Below is a small trained network, with its code and all its weights. Each question gives an input and a target symbol and asks what happens when units are switched off, that is, made to give their printed mean instead of their output.

import numpy as np


def w(rows, s, z=0):
    codes = np.array(rows[::2]) - 128.0
    scale = np.full(codes.shape[1], s)
    scale[-1] = z or s
    return codes * scale


def f(y):
    return y / 2 * (1 + np.tanh(0.7978845608 * (y + 0.044715 * y**3)))


def softmax(a):
    e = np.exp(a - a.max(-1, keepdims=True))
    return e / e.sum(-1, keepdims=True)


def log_softmax(a):
    a = a - a.max(-1, keepdims=True)
    return a - np.log(np.exp(a).sum(-1, keepdims=True))


def net(x, mask):
    ids = ['βεζθλπτφ'.index(c) for c in x.split()]
    T = len(ids)
    res = E[ids] + P[:T]
    r = res
    for j in range(2):
        rows = slice(3 * j, 3 * j + 3)
        q, k, v = (r @ M[0][rows].T for M in (Q, K, V))
        z = softmax(np.where(np.tri(T) > 0, q @ k.T / 3**0.5, -1e9)) @ v
        o = O[0][rows]
        res = res + np.where(mask[j], z, o[:, -1]) @ o[:, :-1]
    y = f(res @ A[0][:, :-1].T + A[0][:, -1])
    res = res + np.where(mask[2:14], y, B[0][:, -1]) @ B[0][:, :-1]
    return log_softmax(res[-1] @ U[:, :-1].T + U[:, -1])


Q, K, V, O, A, B = {}, {}, {}, {}, {}, {}
E = w([
[65,107,148,22,139],'β',
[201,62,171,9,223],'ε',
[211,198,174,70,112],'ζ',
[107,197,1,35,95],'θ',
[79,214,129,44,65],'λ',
[183,82,13,27,213],'π',
[82,96,66,140,131],'τ',
[198,171,86,191,186],'φ',
],0.0084)
P = w([
[97,254,121,162,225],'0',
[212,79,109,108,152],'1',
[199,81,108,89,130],'2',
[190,100,99,76,131],'3',
[188,106,102,64,123],'4',
[177,116,94,60,121],'5',
[177,116,89,55,119],'6',
[173,117,92,41,124],'7',
[167,131,74,52,131],'8',
[166,136,75,51,121],'9',
[169,132,76,45,120],'10',
[158,140,76,36,124],'11',
[157,143,66,34,123],'12',
],0.0065)
Q[0] = w([
[190,149,14,2,180],'H1',
[210,136,54,8,181],'H1',
[37,108,235,254,74],'H1',
[106,69,204,194,92],'H2',
[118,74,194,200,97],'H2',
[149,204,56,72,172],'H2',
],0.0091)
K[0] = w([
[65,254,146,145,246],'H1',
[55,234,154,145,222],'H1',
[181,8,124,130,13],'H1',
[206,56,73,102,36],'H2',
[199,81,80,84,36],'H2',
[60,176,194,164,227],'H2',
],0.0094)
V[0] = w([
[146,125,43,149,175],'H1',
[33,184,77,72,105],'H1',
[197,178,93,173,141],'H1',
[173,196,168,147,120],'H2',
[163,161,116,186,141],'H2',
[73,165,119,255,117],'H2',
],0.0099)
O[0] = w([
[58,80,176,176,156,221],'H1',
[71,187,62,176,108,178],'H1',
[109,105,195,164,77,254],'H1',
[177,133,170,134,63,202],'H2',
[142,89,158,147,104,199],'H2',
[176,1,64,171,80,134],'H2',
],0.0082,0.0067)
A[0] = w([
[87,90,83,253,215,253],'N1',
[97,164,130,189,9,182],'N2',
[111,232,75,61,212,92],'N3',
[88,160,115,164,40,154],'N4',
[202,165,206,235,180,237],'N5',
[231,78,92,202,156,149],'N6',
[233,155,116,138,157,187],'N7',
[206,123,58,59,54,192],'N8',
[113,236,89,53,175,97],'N9',
[131,5,172,150,98,120],'N10',
[173,141,192,242,153,222],'N11',
[111,122,68,65,145,182],'N12',
],0.006,0.004)
B[0] = w([
[57,91,23,56,131,205],'N1',
[109,70,125,163,2,202],'N2',
[158,37,131,170,186,180],'N3',
[105,82,116,184,57,160],'N4',
[124,135,138,8,93,254],'N5',
[205,67,94,107,119,194],'N6',
[205,177,81,78,140,174],'N7',
[221,144,114,213,110,182],'N8',
[169,51,156,172,174,178],'N9',
[101,83,159,137,177,242],'N10',
[116,113,130,43,89,246],'N11',
[175,184,117,149,137,146],'N12',
],0.0068,0.0052)
U = w([
[201,89,68,205,247,104],'β',
[177,137,215,60,253,9],'ε',
[208,206,185,93,65,212],'ζ',
[11,146,80,162,101,66],'θ',
[170,132,75,249,85,51],'λ',
[19,152,193,92,186,250],'π',
[139,124,49,28,105,251],'τ',
[112,35,178,146,75,67],'φ',
],0.0058,0.0025)

Each question gives the input, a string of symbols that net reads in full, and the target symbol t.
The units are the heads (3 rows each of Q, K, V and O) and the neurons (one row each of A and B). Each row of codes is followed by its name. A weight is (code - 128) times the scale printed after its matrix; where a second scale follows, it is the last column's (O, A, B and U).
mask holds one flag per unit, heads first, then neurons. A switched-off unit (its flag False) gives its mean, the last column of its rows in O or B, instead of its output. The means were averaged over made-up inputs and are rounded, as every weight is.
A unit's drop is (log p(t) with every unit on - log p(t) with that unit switched off) / (log p(t) with every unit on - log p(t) with every unit switched off).
The circuit of an input: a set's keep is (log p(t) with only the set's units on - log p(t) with every unit switched off) / (log p(t) with every unit on - log p(t) with every unit switched off). Starting from the 12 units with the biggest drops (on a tie, the unit counted first), units are removed one at a time, each time the one whose removal leaves the highest keep (on an exact tie, the one counted first), for as long as the keep stays at least 0.8.
units of the circuit, in order: the units of the circuit, biggest drop first
k most important neurons: the k neurons with the biggest drops, biggest first
heads that matter: for each layer, one digit per head in row order, 1 if its drop is at least 0.15 and else 0, layers parted by /
drop when u is switched off: that unit's drop, to one decimal
input ζ φ ζ φ φ φ ε, target ζ: most important neuron : N1
input ε ζ ε ζ τ π π, target β: heads that matter : 10
input π ζ β θ λ, target π: 3 most important neurons : N8, N6, N7
input ε φ ζ φ β, target ε: heads that matter : 11
input β ζ φ β, target β: heads that matter : 11
input λ π φ β θ, target λ: heads that matter : 10
input τ φ ζ τ λ τ φ φ θ, target λ: heads that matter : 00
input ε ε ε φ φ φ φ, target ε: heads that matter : 11
input ε π φ φ φ ε, target ε: units of the circuit, in order : H2, H1, N2
input θ β φ τ λ ε ζ ζ φ, target θ: units of the circuit, in order : H1, N1, H2
input β ζ ζ φ ζ θ λ β, target β: 3 most important neurons : N3, N9, N5
input β τ π θ φ φ ζ, target β: drop when N7 is switched off : 0.0
input β φ ζ φ ζ ε θ, target β: drop when H1 is switched off : 0.5
input φ ζ λ, target φ: drop when H1 is switched off : 0.3
input φ θ φ φ φ β φ ε λ, target φ: most important neuron : N2
